Below is a small trained network, with its code and all its weights. Each question gives an input and a class and asks what happens when units are switched off, that is, made to give their printed mean instead of their output.

import numpy as np


def w(rows, s, z=0):
    codes = np.array(rows[::2]) - 128.0
    scale = np.full(codes.shape[1], s)
    scale[-1] = z or s
    return codes * scale


def norm(h):
    return h / np.sqrt((h * h).mean(-1, keepdims=True) + 1e-5)


def f(y):
    return np.maximum(y, 0)


def log_softmax(a):
    a = a - a.max(-1, keepdims=True)
    return a - np.log(np.exp(a).sum(-1, keepdims=True))


def net(x, mask):
    res = np.array(x, float).reshape(1, 4) / 4 @ E
    u = 0
    for l in range(2):
        y = f(norm(res) @ A[l][:, :-1].T + A[l][:, -1])
        res = res + np.where(mask[u : u + 3], y, B[l][:, -1]) @ B[l][:, :-1]
        u += 3
    return log_softmax(norm(res)[-1] @ U[:, :-1].T + U[:, -1])


A, B = {}, {}
E = w([
[108,75,64,118,137,144,134],'x0',
[105,67,254,101,182,120,161],'x1',
[117,123,61,210,134,214,183],'x2',
[132,110,126,146,164,112,111],'x3',
],0.0094)
A[0] = w([
[115,145,164,157,148,134,185,92],'L0N0',
[64,156,44,236,194,105,123,253],'L0N1',
[141,143,72,68,92,71,2,80],'L0N2',
],0.0079,0.0031)
B[0] = w([
[235,107,106,89,148,150,97,168],'L0N0',
[110,168,147,107,79,182,105,254],'L0N1',
[153,4,219,160,51,125,156,224],'L0N2',
],0.011,0.0067)
A[1] = w([
[106,66,197,83,99,156,157,205],'L1N0',
[125,127,110,124,203,253,166,253],'L1N1',
[85,91,142,98,132,93,141,176],'L1N2',
],0.012,0.0031)
B[1] = w([
[199,102,200,114,235,146,47,247],'L1N0',
[142,126,156,88,2,50,83,226],'L1N1',
[112,179,129,165,181,19,121,169],'L1N2',
],0.0098,0.013)
U = w([
[202,31,199,105,81,124,97,250],'0',
[99,214,54,95,49,139,86,253],'1',
[89,189,80,137,169,119,152,3],'2',
[115,155,59,137,209,212,180,3],'3',
[79,102,98,161,102,160,174,3],'4',
[54,122,123,167,124,158,244,3],'5',
[144,145,130,91,254,68,67,253],'6',
],0.0097,0.0031)

Each question gives the input, the list of numbers given to net, and the class t.
The units are the neurons (one row each of A and B). Each row of codes is followed by its name. A weight is (code - 128) times the scale printed after its matrix; where a second scale follows, it is the last column's (A, B and U).
mask holds one flag per neuron, layer by layer. A switched-off neuron (its flag False) gives its mean, the last column of its row in B, instead of its output. The means were averaged over made-up inputs and are rounded, as every weight is.
A unit's drop is (log p(t) with every unit on - log p(t) with that unit switched off) / (log p(t) with every unit on - log p(t) with every unit switched off).
The circuit of an input: a set's keep is (log p(t) with only the set's units on - log p(t) with every unit switched off) / (log p(t) with every unit on - log p(t) with every unit switched off). Starting from all 6 units, units are removed one at a time, each time the one whose removal leaves the highest keep (on an exact tie, the one counted first), for as long as the keep stays at least 0.8.
circuit, biggest first: the units of the circuit, biggest drop first
most important unit: the unit with the biggest drop
k most important neurons: the k neurons with the biggest drops, biggest first
k most important neurons of layer l: the k neurons of layer l with the biggest drops, biggest first
drop when u is switched off: that unit's drop, to one decimal
input [-8,4,-1,0], class 6: most important unit	L1N1
input [6,-2,3,-5], class 1: circuit, biggest first	(L0N2; L1N0)
input [-2,3,-6,0], class 6: circuit, biggest first	(L1N1; L1N2; L0N1)
input [-6,-5,3,-6], class 1: 2 most important neurons	(L1N0; L0N2)
input [8,8,-3,6], class 6: circuit, biggest first	(L1N2; L0N2)
input [-7,6,-2,-3], class 6: circuit, biggest first	(L1N1; L0N2)
input [7,2,-4,-8], class 6: 2 most important neurons	(L1N2; L1N1)
input [-2,1,-3,-6], class 6: circuit, biggest first	(L1N1; L0N1; L1N0)
input [-4,-4,2,-4], class 1: 2 most important neurons	(L1N0; L0N2)
input [-1,6,-6,1], class 6: 2 most important neurons of layer 1	(L1N1; L1N2)
input [0,0,6,3], class 1: 3 most important neurons	(L0N2; L1N0; L0N1)
input [-7,4,-4,-6], class 6: circuit, biggest first	(L1N1; L0N2)
input [6,0,4,-6], class 1: drop when L1N0 is switched off	0.2
input [-1,-5,3,-7], class 1: circuit, biggest first	(L1N0)
input [8,0,5,-3], class 1: drop when L0N2 is switched off	0.4
